Below are the code and all the weights of a small trained network. Each question names an input and a class and asks about switching units off, where a switched-off unit gives its printed mean instead of its output.

import numpy as np


def w(rows, s, z=0):
    codes = np.array(rows[::2]) - 128.0
    scale = np.full(codes.shape[1], s)
    scale[-1] = z or s
    return codes * scale


def norm(h):
    return h / np.sqrt((h * h).mean(-1, keepdims=True) + 1e-5)


def f(y):
    return np.maximum(y, 0)


def log_softmax(a):
    a = a - a.max(-1, keepdims=True)
    return a - np.log(np.exp(a).sum(-1, keepdims=True))


def net(x, mask):
    res = np.array(x, float).reshape(1, 5) / 4 @ E
    u = 0
    for l in range(3):
        y = f(norm(res) @ A[l][:, :-1].T + A[l][:, -1])
        res = res + np.where(mask[u : u + 4], y, B[l][:, -1]) @ B[l][:, :-1]
        u += 4
    return log_softmax(norm(res)[-1] @ U[:, :-1].T + U[:, -1])


A, B = {}, {}
E = w([
[119,196,89,110,254,79,214,47,226,147],'x0',
[84,154,24,126,195,252,159,91,18,13],'x1',
[113,119,98,180,84,128,84,185,160,63],'x2',
[88,6,107,86,200,43,167,60,77,151],'x3',
[175,143,128,145,173,64,225,189,82,214],'x4',
],0.0081)
A[0] = w([
[93,44,170,115,90,62,134,137,62,155,2],'0.n0',
[208,134,163,135,1,122,158,189,86,179,74],'0.n1',
[71,168,144,126,84,141,171,43,156,89,89],'0.n2',
[116,102,174,56,124,51,164,169,96,224,105],'0.n3',
],0.0062,0.0063)
B[0] = w([
[2,114,221,131,217,139,42,135,122,108,170],'0.n0',
[220,189,192,147,62,183,43,158,69,121,252],'0.n1',
[252,158,78,168,148,70,53,178,68,106,173],'0.n2',
[87,190,158,174,115,98,136,159,210,91,249],'0.n3',
],0.0096,0.0045)
A[1] = w([
[144,43,26,75,216,169,239,78,79,53,60],'1.n0',
[138,53,141,155,7,105,114,177,162,95,59],'1.n1',
[142,158,38,146,100,255,91,99,172,113,116],'1.n2',
[119,22,144,83,111,78,80,103,88,210,3],'1.n3',
],0.0077,0.0037)
B[1] = w([
[117,176,66,8,61,115,128,128,69,143,254],'1.n0',
[99,90,156,91,91,235,175,118,142,114,209],'1.n1',
[145,157,88,194,153,80,122,69,147,107,236],'1.n2',
[117,101,164,143,156,63,145,183,82,86,158],'1.n3',
],0.016,0.0064)
A[2] = w([
[89,125,117,178,176,205,108,104,154,4,56],'2.n0',
[11,14,191,42,148,61,99,129,26,99,4],'2.n1',
[254,101,227,5,116,154,128,162,169,249,164],'2.n2',
[216,111,127,224,111,157,129,197,110,94,154],'2.n3',
],0.0072,0.0024)
B[2] = w([
[194,87,98,138,103,116,188,129,220,94,200],'2.n0',
[1,163,145,177,178,171,109,217,161,39,232],'2.n1',
[82,65,105,54,173,37,64,113,114,230,255],'2.n2',
[119,50,145,113,187,154,204,117,62,209,229],'2.n3',
],0.0095,0.0058)
U = w([
[93,194,57,10,117,98,126,87,42,97,205],'0',
[145,65,223,100,60,154,65,166,80,211,101],'1',
[115,115,141,96,159,21,172,119,171,212,186],'2',
[160,50,123,130,8,197,141,108,175,66,39],'3',
[34,89,183,134,153,93,111,183,113,38,119],'4',
[203,123,101,186,137,159,213,155,25,158,2],'5',
[202,184,86,176,139,112,95,52,148,70,169],'6',
],0.015,0.0022)

Each question gives the input, the list of numbers given to net, and the class t.
The units are the neurons (one row each of A and B). Each row of codes is followed by its name. A weight is (code - 128) times the scale printed after its matrix; where a second scale follows, it is the last column's (A, B and U).
mask holds one flag per neuron, layer by layer. A switched-off neuron (its flag False) gives its mean, the last column of its row in B, instead of its output. The means were averaged over made-up inputs and are rounded, as every weight is.
A unit's drop is (log p(t) with every unit on - log p(t) with that unit switched off) / (log p(t) with every unit on - log p(t) with every unit switched off).
The circuit of an input: a set's keep is (log p(t) with only the set's units on - log p(t) with every unit switched off) / (log p(t) with every unit on - log p(t) with every unit switched off). Starting from all 12 units, units are removed one at a time, each time the one whose removal leaves the highest keep (on an exact tie, the one counted first), for as long as the keep stays at least 0.8.
units of the circuit, in order: the units of the circuit, biggest drop first
unit that matters most: the unit with the biggest drop
top k neurons: the k neurons with the biggest drops, biggest first
k most important neurons of layer l: the k neurons of layer l with the biggest drops, biggest first
drop of u: that unit's drop, to one decimal
input [-3,8,1,-7,5], class 5: unit that matters most => 2.n3
input [-3,-1,-2,1,8], class 1: top 2 neurons => 0.n1, 1.n2
input [-8,-5,-5,4,-1], class 4: top 3 neurons => 0.n0, 2.n1, 1.n3
input [2,1,2,-4,4], class 5: 2 most important neurons of layer 2 => 2.n3, 2.n2
input [-1,2,3,3,-6], class 3: top 3 neurons => 2.n0, 2.n2, 1.n1
input [-1,-6,6,3,-2], class 4: top 4 neurons => 0.n0, 1.n3, 2.n1, 1.n2
input [5,-2,-8,8,-4], class 4: units of the circuit, in order => 2.n1, 1.n3
input [-8,6,4,8,5], class 4: top 3 neurons => 2.n1, 0.n0, 1.n3
input [-5,-6,-7,6,6], class 4: top 2 neurons => 0.n0, 2.n1
input [-4,3,1,-4,-2], class 3: 2 most important neurons of layer 2 => 2.n0, 2.n3
input [-1,-5,6,4,4], class 1: top 3 neurons => 0.n3, 0.n1, 1.n3
input [-5,0,3,0,-1], class 3: 2 most important neurons of layer 2 => 2.n0, 2.n2
input [-5,2,-1,-5,1], class 5: top 2 neurons => 2.n3, 1.n2
input [2,7,3,-4,-1], class 6: most important neuron of layer 1 => 1.n2
input [0,-7,-1,5,0], class 4: top 2 neurons => 0.n0, 2.n1
input [-1,4,-5,-8,-6], class 6: drop of 1.n2 => 0.2
input [0,3,-1,-5,-2], class 6: drop of 1.n2 => 0.2
input [1,7,2,-8,-4], class 6: drop of 1.n2 => 0.2
